Each row comes from the steps of one path. Every step used is in the known rows, and no mark comes twice. Write the path behind each row, first mark first.
Each row is shifted at random along 8 fixed directions that mean nothing.
Known rows
sozi, leron, buda, sefa: [  84  430 -618   53 -203  207  -75 -312  243 -306    0  -53  212  183
 -453 -320  283  204 -398 -176  281  -29  186  -11 -161  -26 -256 -230
  163 -432   81 -311   91 -125  -73   40 -373 -229 -347  108 -126 -330
 -144 -249 -408 -158 -526  -74  173 -140  194  -71 -131  233 -427  258]
vabaseg, posu, kobaf, sefa, buda, lafe, sozi: [  66 -229 -246   13  -82   60  -19   80   81 -235   81  207 -191    2
 -445   31  -38  241   48  -32  307   38   57 -389   63 -138 -124  100
  235  -30   -6  -28  134  -52 -401 -235 -515 -130  123  -58  -15   34
  137  188  117  280   30   88   -3 -457  -99  370 -112 -177   -2   -4]
leron, mobus, sefa, buda, lafe, sozi: [  82  -46    2  106  123  -39  155  -53   27 -353   45   53  -82  222
 -434   64  105  -65 -230   31  411  -89  212   -8  -33  -16 -194    2
  252  253 -386   46  332  258   44 -248 -206  -13 -170 -119 -305  -27
  195  254 -244   10  220   -5  222 -205 -474   73  -46  124 -268 -111]
mobus, sefa, kobaf, mebe, lafe, sozi, leron: [ 286  203 -475  136  -39  -23   25  -72  -61 -207  158  196 -149   65
 -202 -134  166  -45 -232  -94  193   21    7   29 -172  201 -239 -100
  178  283  -79   92  -37   73  207 -128  -71 -139 -350  -63 -333  161
  117  142 -526 -109 -249  -68  182   72  -71  -87   83  -36 -274   13]
sozi, leron, kobaf, mebe, mobus, sefa, buda, lafe: [ 275   68 -210  409   42  -10  -61 -365 -166 -384  192  499 -465   27
  -94 -236   -8  306  -49  -30  -25  225 -281  142   69  125   73 -161
  227  477 -328  221  -75  -48  131 -300  133  169  -97   10 -168   95
  521  -38 -133  296 -172  106  -20  -95 -273 -132 -141  105 -377 -133]
sozi, leron, vabaseg, buda, lafe, sefa: [  80  182 -144  378  113   10  109 -405  -24 -134  120   90   67  157
 -385   -2  248   81 -154  -85  338  137   11 -131   -9 -192 -309   50
   81   83   55  -21  168    7    0 -185 -220  -57 -230  -47 -268   15
   -1  160 -277   -9 -285  -16  267  -97 -340   -9 -128 -141 -152   50]
sozi, mobus, sefa, buda, lafe, posu, kobaf, mebe: [  29  209 -339   28 -220   40  -24  -49 -150 -294   39  360 -252 -172
 -396 -105   15  428 -215  108  277  166   92   33   23   85  366  -44
  250  159 -346   77  148  176  -47 -278 -203 -139   96  114   34  282
  184   17 -298    5 -111  -84  163   26   60   -3 -272  115 -193 -188]
sefa, kobaf, posu, buda: [ 318  -93  -12   57   21  262 -233 -302  130 -794 -336  -15   18    9
 -193  105   46  439 -320  164  418 -234  159 -128  -67 -131 -280 -132
  231 -382  209 -286  230  192 -147  195 -302  -38 -126  252 -144 -399
  -65 -103 -383 -220 -332 -214  348 -141  -26    1 -112  135 -251 -293]
mobus, sefa, buda, lafe, sozi: [ 112   33 -296  -33  -38   85   20   -6    6 -245   67  121   -3    0
 -564 -109  186   53 -186   -2  251   -3  242 -187 -173   76 -122 -139
  257  -56 -267   -6   82  -55  -85 -219 -313 -238  -69   55 -273   72
   32   14 -134  -72  -30  -94  125 -177 -133  121 -143   92 -230   85]
sozi, mobus, sefa, buda, lafe, posu, kobaf, mebe, leron, vabaseg: [   9  106 -143  374  258  147  -89 -264 -102 -460  142  302  -41   53
 -262 -177   17  346 -161    7   40  494 -112 -315  -54  185  -82   68
 -121  308  -20  154  151  -86  -43 -239 -391  190    4 -113  -34   26
  335  -41 -237  176 -181   10  336 -197 -201  -98 -169  -29 -125   33]
leron, sozi, mobus, sefa, kobaf, buda, lafe, posu: [ 146 -128  -24   65   27  125   25  -11  -12 -538  -61  200  170   -7
 -348  -19    2  193 -359   -7  349    6  234 -277   -4 -108  -28  230
  145  101 -367  -19  252  -37  -84 -206 -380  -28   11 -121  -80 -192
  129  107 -491   23  -95  -24  345 -293 -105  -24  -21   93  -97  -77]
mebe, lafe, leron, posu: [  41  176 -273  349  139   98   37  -81  157 -216  117  -78  207   46
 -231 -261  328 -148 -283   17  245  331    3 -214 -191 -205 -225  183
  -63  196 -197 -129  247  -48  -70    8 -188 -105 -126 -274  -23 -113
  205   92 -269   30  -39  130  126 -149 -296  -76  -20  -17 -129  152]
buda, sefa, kobaf, mebe, lafe, leron, sozi: [ 175 -109 -472    0  -73   58  -76  -28  263 -332   55  156  129   53
 -339 -201  102   12 -379  -53  314  -61  -40 -216  -83 -128 -200  -18
  125  191  -15  -38  231  231 -193  -53 -203 -111 -263  -48   15 -244
  228   84 -346   89  -11   29   24 -403 -205 -134  -90   39 -246  197]
sozi, leron, vabaseg, posu, buda, lafe, sefa, kobaf, mebe: [ 167  -24 -272  198  -36   98 -189 -392  186 -362  -51  250  -48   -9
 -118   69   -5  385 -126   45  283  149  -60 -175  146  -43 -208  -31
  130  174  320  -47   43  -20   -1   15 -256  172 -217  132   -9 -159
  117  204 -303  276 -292   43  402 -273 -176  128 -229 -191 -294  -15]
mebe, kobaf, sefa, buda, lafe, posu, vabaseg, leron: [ -44 -362 -421  -32 -205  359 -245  -66  180 -488 -176  243   94 -246
 -238 -109   24  327  -76  -22    9   31   55 -359  -91 -205 -109  -90
  470 -339  230 -183  228    9 -345 -132 -411 -143  191   94 -113  -70
 -352 -110  -49  508 -219  107 -115 -410  337   55 -373  -93   62  -47]
buda, sefa, kobaf, mebe: [ 258   96 -469   78 -190   15 -162 -226   55  -95  -24  255 -139   28
 -323 -188  181  381 -392   54  397  -90   -1  -82 -164   68  152 -235
  208   -5  -42  -85   97  334 -131 -105    1 -186 -102  312  -95  148
  162 -147 -247 -420 -352 -112   16  -56  113   -3  -57  184 -279 -232]
sozi, mobus, sefa, buda, lafe, posu: [  81  -72  -53  331  339  242  -75 -124 -139 -469   40  320 -177  274
 -187    3  134  318 -143 -206  108  259  -56 -544 -238  133 -332  161
   91   16 -322  -55   79 -323 -150 -268 -613  -84  222 -141 -232  -77
  188  -45  -70  -17 -357   21  205 -274  -84  251  -15    4  172  -91]
lafe, leron, mobus, sefa, kobaf: [ 240  -32 -221  -55 -100  377  -40 -120  332 -681 -122  -77  531  130
 -315   56  134  193 -738   -4  350 -237  310 -243 -242 -297 -138 -126
  381 -422 -181 -295  123   73 -154  -39 -407  -75 -157   65 -149 -307
 -264 -108 -631 -335 -168 -380  115 -472  338 -272 -100  210 -343 -115]
vabaseg, mobus, sefa, kobaf, posu, buda: [ 282  -27 -486  147   32  322 -316 -366   28 -354  -14   71 -172   86
  -79   94  119  458 -148  -81  166   57  -73 -210 -144  125 -439  -78
  103 -399  219  -13 -243  -98 -113  -55 -534 -343 -152   36 -248 -117
 -109 -157  -97 -463 -546   15   92  -35  196  104  -39   16 -203   34]
mobus, sefa, buda, lafe, posu, vabaseg, leron: [ -48   96 -136  421  173    5  -77 -222 -187 -168  111   88   65 -117
 -233 -130  213   31   47  -56   92  321   19 -142   24  -50 -198   43
   -7  342   54  106  245    3  -30 -111  -97  184 -135 -213 -322  236
   42  182 -212  321 -133  370  278  -66 -306   55 -104 -197  -41    9]
buda, lafe, sozi, mobus, sefa, kobaf, mebe, leron: [ 184   70 -298   43  -39  -19  -74  193  -17 -320  140   87  234 -138
 -271 -229  -92  101 -405  -49  240  148  125 -294   66  -33 -102  161
  -61  355 -190  104   36  -30   -3 -170 -221  184 -373 -379 -371  -12
  248  313 -546   76 -193  122  308 -217 -161 -166  243 -116 -346   71]
sozi, mobus, sefa, kobaf, posu: [ 183 -230 -480   40  -74   69 -111 -144   73 -248 -138   54  -57   85
   -7   96   39  272 -239   41  244  -54   95 -351 -109   31  -42  -85
  339  -36    9   -3  103   61 -117 -153 -475  -41  -76   21 -283   28
 -123  -14 -283 -204 -283  285  178 -101  206  198  111  122 -156 -250]
vabaseg, buda, sefa, kobaf, posu, lafe: [ 200 -110  -89  -63 -104   22  -23 -155   63 -280  -74  -51   25 -202
 -368   86   47  221 -262   49  498 -225  227  -71  286 -433  -30   53
  243  -89   31 -174  333  488 -238   42 -173   26 -243   32 -344 -110
   69  228 -388  112 -133  134  209  -57 -129   16    4   40 -226 -169]
lafe, sefa, kobaf, posu, vabaseg: [  96  -59 -341  306   76   83 -103  -88  -36  -47  -35   94 -131  -42
 -318 -107  206  346  -45   30  229  183   26 -374 -232    8  135 -138
  270 -125   15   53  134   83 -284 -237 -339 -250  147    0  -57  457
   -2  -41 -107 -134 -228  211  -22  -58  205  266 -141  -37  101 -280]
sozi, mobus, sefa, kobaf, mebe, buda, lafe: [ 236 -221 -235  204   26  -13 -101  -66  114 -429  -10  248 -122  -56
  -44   71 -256  257 -208   55  287  -83    3 -270  201 -161 -126   54
  228  214  -88   56   21  161  -22 -213 -424  178  -77 -335 -411 -214
   26  245 -260  103 -151  232  192 -264  -26   32  114  -50 -283 -172]
buda, lafe, leron, mobus, sefa, kobaf, mebe, posu, vabaseg: [  36 -199 -495  283  170  115  -52   -9   68 -113  200   54 -120   12
 -169   -6  -44  178 -143  -28  195  306  -12 -446 -143    5 -212   40
   70   78   58  165  122   26 -252 -246 -657 -173   48 -413 -216  129
   61  125   35  115 -144  394  229  -91  -88  259  -39 -100    0    9]
posu, buda, lafe, sefa, kobaf: [ 165 -116 -190   93   16  250 -104 -215  263 -494 -133  -24  104  114
 -265  226  -57  318 -287  -31  412 -310  242 -253   32 -253 -450  -22
  344 -510  106 -297   -3  102 -132   63 -593  -69 -293 -108 -310 -423
 -124  158 -369  124 -407 -138  262 -489   64  107  -98 -101 -269 -113]
leron, kobaf, buda, lafe, posu: [ 148  103  -82  207  220  245   75 -149   96 -389  114   74 -138   -6
 -405   36  306  346 -157   22  437 -281  175   -7  -68 -152 -454   59
  102 -484 -137 -299   80   45   24  -48 -432 -377  -59   70 -166 -228
  278   81 -278  -44 -594 -345  178 -203  -90   15  -35 -120  -78 -202]
leron, vabaseg, mobus, sefa, buda, lafe, sozi: [ 132  -21   42   21   87  181   20   41  201 -432   81  -59  285   88
 -452   72  129   11 -189   57  415 -232  277    4  132 -368 -324   62
  250  -78 -217 -150  250  149   63 -247 -329   63 -217 -195 -156 -185
   19  355 -330  185  147 -288  299 -465 -230  -92 -105 -107 -410 -111]
posu, lafe, leron, buda, sefa, kobaf, mebe, mobus: [  87  -31 -303  193   22  366 -184  161  289 -371  146   22  153  -93
 -323 -302  -59  347 -304 -139  141  212 -147 -420    6 -377  -10  201
  -31 -228 -351 -280  -20  -16 -401 -248 -531 -108  -64 -385   -8 -182
  391   73 -323  136 -239    1 -126 -564  280 -109   22  -93 -141   97]
sozi, leron, mobus, sefa, buda: [ 160   -6 -225  253   -8  205  -85 -352  164 -543  -53   61  197  144
 -126  -90    2  128 -362  -89   99  189   50 -319 -189  -72  -35 -152
  243    6 -187   15   56 -244 -111 -257 -361  139  -28 -152 -172  -83
 -167 -118 -280   42 -137  119 -111 -287  228  -64  -14  275 -237    5]
lafe, posu, kobaf, sefa, buda: [ -71 -135 -396  162 -122   46  -83 -343  212 -159  -90   -7 -172   84
 -239  118    0  127   -2    7  370 -175  244 -176  -54  -31  -38  -16
  315 -178   54 -114  246  383 -172  -76 -405    1 -111   38  -87   36
 -133   18 -269  185 -270  173   95 -193  144  215  -86  181 -152 -213]
sefa, kobaf, buda, lafe, posu, vabaseg: [ 110  169  -75  263  176  189 -157 -196  -87 -451  -74  135  -85 -146
 -344 -129  187  306 -126   55  256  -58  188   29   -9  105 -138  -70
  160  -67   73  -26  244  138   15  106 -120  -89  -56   92 -231  -52
  -11   51 -372  139 -331   30  430 -102 -245   50 -190  -74 -212 -188]
sozi, leron, posu, vabaseg, buda, sefa, kobaf, mebe, lafe: [  97 -169 -429  103  101   98 -128 -200  146 -124  -49   45 -157  111
 -188   28    0  221 -203   65  363  153 -117 -521 -150  -79 -194   73
   48  -48  280  -16  236  230 -315 -154 -492 -222  -38  -81 -201 -129
  -80  -54 -131  -16 -248  150  105  -21  -32  231  -35   97   67  138]
buda, lafe, sozi, leron, posu, vabaseg, mobus, sefa, kobaf: [ 212  119  -98  219  144  145   27   46 -117 -295  138   75  103  346
 -234   14  116  162 -273 -120  337  132   87  -69  -35  -92 -316  198
  128   28 -103   30   81 -105  -14 -265 -325  -58 -143 -285 -167   37
   92  205 -296  -97  -26  -77  303 -200 -173   68  -51 -140 -176 -101]
leron, sozi, mobus, sefa, kobaf, mebe, lafe, posu: [ 146   60 -349  109   12  137  -57   72  133 -397   65  259    0  -48
 -164  -42   87  140 -306  -66  268   26   74 -160  -94  -49  -96  211
  158  132 -375  -21  107  104   91 -169 -386 -123  -62 -190   -7  -61
  144  161 -561   90 -235  -95  118 -187  202  -66  -37   30 -154  -69]
leron, sozi, mobus, sefa, buda, lafe: [  96  -28  -46  106   74  105   71   36   68 -413   74   60  133  239
 -473   74   35  232 -450  -63  379  -29  161 -326 -125 -157 -290   83
   96 -276 -294  -85  156  -70 -131 -373 -542 -133  -50 -322 -267 -178
  125    6 -223 -190 -219  -97   41 -181 -101   36   -1  233 -127   18]
leron, sozi, mobus, sefa, kobaf, posu: [ 173 -147 -390  166  -97  -22   88  -28   42 -123   46  117 -120  115
 -122   24   85  231 -197  -16  273   41   42 -209 -100  -58   29   20
  219   28 -193  103   55   70  -67 -358 -458 -133   15  -92  -84  283
  156   72 -205 -154 -204  272 -168  -29  180  173   24  124  -58 -270]
vabaseg, posu, lafe, sefa, kobaf, buda: [ 285 -260  -14  183  -25  167 -195 -237  149 -428 -144  135   81 -195
 -255   32   -5  357 -192   -2  246   80   21 -517  105 -272   33   61
  228  -42  -65 -115   74  -81 -312  -47 -310   34   52  -78 -168  -78
    1   38 -237   14 -158   47  -37 -450  114  -13   15 -158  -29  -73]
lafe, sefa, kobaf, mebe: [ 186 -207 -529  167 -109  138 -222 -183  315 -221 -115  205 -124   15
  -39   36  -29  398 -107   41  283 -142  -40 -391  -77  -88  -26 -177
  373 -116   26 -110  -64   88 -184 -143 -461  -88   -1  123  -56   75
  -88   61 -100   91 -325   59 -192 -499  358  165  -67 -195 -167 -285]
mebe, mobus, sefa, buda, lafe, sozi, leron, kobaf, posu: [ 172   42 -191  194  168 -120   66 -159  -93 -137  287   11 -184   55
 -231  -64  140  -54  -12  -61  297   86  105  155  105   26 -256  126
   40  282 -255  108  125   60  138 -241  -78   97 -510 -247 -364   11
  600  367 -501  137 -223  203  443   69 -397    0  200   91 -326  -33]
sozi, mobus, sefa, kobaf, buda, lafe, posu: [  96   12 -367   65  -50  245   -6 -109   -9 -319   -5  202 -155  -55
 -237   -8  132  316 -219  -76  154  -72  167 -166  -91  116 -147    9
  281 -199 -229  -52  -49  -56   66 -141 -486 -284   -2   48 -291  -11
  -30    4 -332    5 -512   -7  177 -105   86   82  -78   21  -96 -107]
leron, sozi, mobus, sefa, buda, lafe, posu, vabaseg: [  -2  242   59  243  355  231  -80   70 -141 -543   42  162  143  274
 -583  -58  218  344 -378 -150  324  196  185 -325 -285  154 -339  177
  -56 -234 -233  -41  335 -159 -107 -246 -526 -210   69 -248 -115 -113
   93 -115 -373 -296 -270 -201  486  -70 -172   97 -182  151   29   63]
leron, mobus, sefa, kobaf: [ 257   57  -85  337  126   69  -33 -272   89 -328   93  -25  383  147
 -211   29   78   79 -569   -9  401   81  194 -221 -134 -209  -17   80
   54   42 -266  -36   80   88 -102 -175 -211  131 -203 -298 -257  -74
   36   64 -584 -445 -139   25  177 -280  223 -121  207  215 -339 -155]
vabaseg, posu, buda, sefa: [ 137  -73 -473  209 -108  143    5 -258  175 -173 -144   16 -314  242
 -120   49   46  317   49  -69  280 -128  -96 -288    5 -171 -397  -31
  276 -164  297 -140  216  167 -100   27 -709 -140  -44  -33 -118 -171
 -167   -9  181   61 -250  196   34 -192 -122  393  -96 -124  -60  -61]
sefa, buda, lafe, leron, mobus: [ -14   69 -156  222  172   64 -120 -301   12 -408   39   90  143   95
 -330 -226  247   -6 -472  -57  195  407  -81 -182 -184  121 -103    2
  -53  401 -176   78  251 -136 -224  -92   49   12 -155  -73 -236 -206
  281   26 -230 -154   20  254  185 -263 -551  -62  -42  224 -265  249]
posu, vabaseg, buda, sefa, kobaf, mebe: [ 297  104 -171  324   79  104 -370 -271  112 -362   81  229   80 -129
 -193 -188  -63  471 -117   -3  316  -53  -44 -225  238 -232  -61  -74
  -58   98  191  -22   37  164 -197  -21 -192  208 -135  -35  -92  -74
    1  132 -296  150 -359  157  160 -427  110  -12  -29 -216 -325 -104]
sozi, mobus, sefa, buda, lafe, leron, kobaf, mebe, posu: [  65  -85 -508   34 -187  -71   63 -211  197 -123  138  123 -401  -37
 -114   47   96  156  -71   36  254  -69   93  109   89  -27 -131  -91
  293  119 -188   -3   89  222  200 -157 -335  -35 -209  -33 -226   30
  298  121 -165  299 -345  122  126   94 -204   10 -179  146 -305 -136]
posu, kobaf, sefa, buda, lafe: [ 167   41  -33  359  -35  -18 -106 -254   -2 -477  156  298 -111  -84
 -316 -115 -145  267  -86   -9  239 -103   78   79  317 -219  -39  -85
  228  161  -74    0   83  192 -127  -67   28  284 -158 -179  -87 -106
  232  182 -229  550 -127  202  152 -388 -212  -74  -96  -44 -423 -194]

Write each row's path
[  58 -111 -213  254   63  -25    1 -208  150 -121   38   33  255 -111
 -354 -139   66   68 -312  162  321  237   72 -352  -47 -195   86   28
   53  288   20   26  258  236 -127 -183 -109  200 -207 -101 -117   84
  247  170 -367  150  -44   55  235 -252 -199 -115  -34  -13 -249  -83] | buda, lafe, sefa, kobaf, mebe, leron, vabaseg
[ 134 -162 -290  269  124   37  -77 -216   27  -35  113   39 -423 -107
 -134  178  -17  319   85   60  374   17  -38 -257   89 -174 -339   70
   26 -162  311   64   80  211 -209 -119 -578 -208   41 -117 -470   73
  -18  207  205  169 -475  288  -18   61 -192  365  -57 -192  -10 -160] | sefa, kobaf, mebe, posu, vabaseg, buda, lafe
[  88  157 -373  -34  -38  122  126  -32  112  -40  209  -46  -64  -58
 -580   53  239  171 -210   50  359   70  216  -91 -112   76 -422   48
  -70 -232  141  -22  -19  197  136 -104 -495 -333 -312   59 -273  125
  209  158 -278 -225 -364 -287  283  176 -251   92 -193  -45 -219  182] | mobus, sefa, kobaf, mebe, leron, vabaseg, posu, buda, lafe, sozi
[ 113  123 -360  -18   -9  168  -70   86  188 -331  213  -10  394  -23
 -532 -224  203  140 -445 -234  341   23  177 -154   37 -193 -381   96
  -78 -224    9 -167  109  -58 -285    4 -366 -173 -386 -200  -53 -239
  350  181 -441   40 -256   91  185 -336 -117  -92  -32  -71 -241  306] | buda, sefa, kobaf, posu, lafe, leron, sozi
[  86   49 -620  251   48  200 -344 -194  254  -10   51 -116 -223   41
   20    3  -96  322    5  -91  272 -175 -109 -144  101  -45 -385   82
    6 -287  286    2   30  356  -60  -64 -592 -104 -408 -268 -487 -155
 -163  198 -194   29 -629  316   76 -190   84  166  150 -162 -359  -13] | posu, vabaseg, buda, sefa, kobaf, mebe, mobus
[ 345  -55  -17  575  370   65 -300 -221  113 -642  170  134  136  262
  111   97  -83  270  -55 -154  300   -1 -112 -179  174 -156 -874  136
 -221   84  396    8  162  -59  -23   48 -477  346 -333 -448 -237 -333
  139  237 -179  204 -358  169  305 -415 -215 -112  111 -480 -214 -109] | mobus, sefa, kobaf, mebe, posu, vabaseg, leron, sozi
[ 160  -88   42  286  216  168   67  -15 -107 -542  148  143  205  -62
 -448 -119   68  203 -257   23  215  251   -7 -403    9 -360  -36   55
   86  290 -248  131  304   30 -305 -311 -309  -44  155 -214  -38   91
   25  103 -195   25  215  146  243 -226 -293  -96 -147 -105   16   21] | kobaf, posu, vabaseg, buda, lafe, leron, mobus, sefa
[ 171  121 -251  264  123   47  -52 -370 -150 -339   75  361 -310   42
 -357  -75  227  442   36  -84  203   99 -115  -47   57   18 -231 -149
  260   43  126   90   66 -112 -102 -124 -170 -201  -78  220 -128   42
  111  -24 -102  159 -331   39  208 -104 -283   75 -340 -199  -94   19] | sozi, leron, kobaf, posu, vabaseg, buda, lafe, sefa
[ -20   56 -690  176 -129   26 -210 -127  148  153  -14  -79 -132   77
    7 -197   49  172  -75   -7  265  200 -107  -54   88  -14  -31  100
   97  225  222  184  201  282  -55 -124 -242   -4 -265 -229 -117  137
  -27  164   10  182  -98  482  -44  -85 -174  126  -46  -76 -332    0] | buda, sefa, kobaf, mebe, leron, posu, vabaseg, mobus
[ -41  -59  -63   64    1  -90   14   51  128 -362 -101  -57   41   96
 -250  -32  -97    1 -227   71  310  186  192 -273   93   -8   -9  194
   44  446 -360   47  408  231   86 -206 -307  308 -241 -341 -230    5
  199  198 -406  233  213  218  278  -55 -390  -31   18  145 -234   18] | kobaf, mebe, leron, posu, lafe, sozi, mobus, sefa, buda
[ -10  393 -421  145  -95   10  177  113   -9 -104  282   -9  -31   80
 -427  -71   35  176 -148   -4  327    9  261  149  150   57 -225  124
    7  -94 -257   70  -16    6  209 -260 -571 -284 -311 -425 -175   65
   90  241 -351  -63 -189  113  336  -28 -133   22   -6 -151 -349  123] | leron, posu, kobaf, buda, lafe, sozi, mobus, sefa
[ -30 -183 -633  -50  103  165 -110  -34  222 -199  -35    3 -456  141
 -227  112   50  350   98   22  291  -37   36 -298 -232  240 -530 -156
  227 -495  419  -57  140 -137 -185 -163 -882 -424    1    5 -257 -132
  -23  -46  232  234 -443   52  146  -60  -54  520 -194  -66    1   32] | sefa, buda, lafe, sozi, leron, kobaf, mebe, posu, vabaseg
[  74  -59 -788   28 -310  -36   77  -12   89   47  196  222 -347  -25
 -124  -78   81  126 -180 -110  158  193   -7  -52  -98  137  -91    8
  197  140 -146  182  -51    7   42 -253 -479 -308  -74  -85 -175  252
  226   84    6   96 -339  285 -106  156  -83  138 -178   68 -163   20] | buda, lafe, leron, sozi, mobus, sefa, kobaf, mebe, posu
[  85  -37 -368   80  -85  104   47  -68  -80 -229   -3   46  132 -136
 -309  -87   43  140 -116   86  261   36  129  -84   81 -265  132   76
  347  170 -112  124  239   13  -30 -324 -247  -78  -61 -251  -32   56
 -186   97 -367  137  122  107  348 -163  -11  -36  -75  -57 -233  -14] | sozi, leron, kobaf, buda, lafe, posu, vabaseg, mobus, sefa
[  79 -197 -215  189  103  -87  297  -89 -147  -38   79   91 -297  328
 -340  -22  127  -15 -115   12  256  223  -98 -232 -311   17   51  117
  220  221 -384  104  201   -3 -114 -560 -302 -161  -13 -149 -224  200
  438  -34 -148 -232  106  -30  -12  -63 -209  210   38  257   36  -90] | mebe, mobus, sefa, buda, lafe, sozi, leron, kobaf
[  52   32  -71  186  199  160  -13  104   -6 -268  119   84 -111  248
 -401  -20  152  166   -7  -34  290  116   79 -139  -28  -38 -308  112
  150  -10 -250   45  171  -44  -57 -331 -451 -189   49 -226  -88   83
  116  167   79  105  138  -30  112 -260 -327  203 -222 -133 -108  -21] | leron, posu, vabaseg, mobus, sefa, buda, lafe, sozi
[ 205   25 -277  143  191  414 -207 -302  255 -431  289   63  335  -42
 -380 -132  189  315 -193 -217  179   21   45 -281  164 -353 -666   52
 -103 -457  327 -286   39   -2 -224   25 -661 -156 -273 -129 -253 -440
   15   99 -292   60 -520   -9  257 -413  101 -181  -97 -267 -174  321] | mebe, kobaf, posu, lafe, leron, vabaseg, buda, sefa
[ 190  -88   39  187   -4  -17  215 -107  -27 -344  101  111  104  241
 -297  114   76  111 -392  -84  363  -33   52 -186   40 -319 -159  205
   67  189 -257   27  136  161  -39 -300 -322   54 -114 -148 -267   14
  157  175 -428 -168  -89    0   -9 -214 -268  -87  -77   60  -97  -90] | vabaseg, buda, lafe, leron, sozi, mobus, sefa, kobaf
[ -11   51 -305 -122  -34  171  -36  197  144 -432  -73  117 -135  173
 -414 -108  135  402 -232 -144  254  -18   58 -155   26   47 -161   46
  207 -207 -215 -235  140  -29 -171 -163 -589 -262  -60  -24  -72 -186
  251   32 -292   29 -153   28  130 -353   45  214 -152   -8 -120   22] | leron, buda, sefa, kobaf, posu, lafe, sozi, mobus
[ 120 -162 -171  -86   43   96  -93    2   21 -328 -120  -32  297  188
 -255  -32  111   59 -320  -28  417   92    0 -156   98 -230 -137  211
  190  262  142  -80  477  100 -240 -189 -167  113 -266 -152  -52 -230
  126  277 -401  -17  283   37  552 -372 -289   38   77  -90 -240  -37] | buda, sefa, kobaf, posu, lafe, sozi, leron, vabaseg, mobus
[ 128 -338  -10  184  194  106   83 -454   19 -313  -76   48    4  108
 -339  193  244  156 -151  148  272  118  -28 -424 -104 -195 -106  -27
  119  148  154  -25  337  339 -239 -148 -329  -29   80  329 -190   90
  -16 -126 -189 -265   88   -5  203  -83 -305   36 -272   45   58  -68] | mobus, sefa, kobaf, posu, lafe, leron, vabaseg, buda
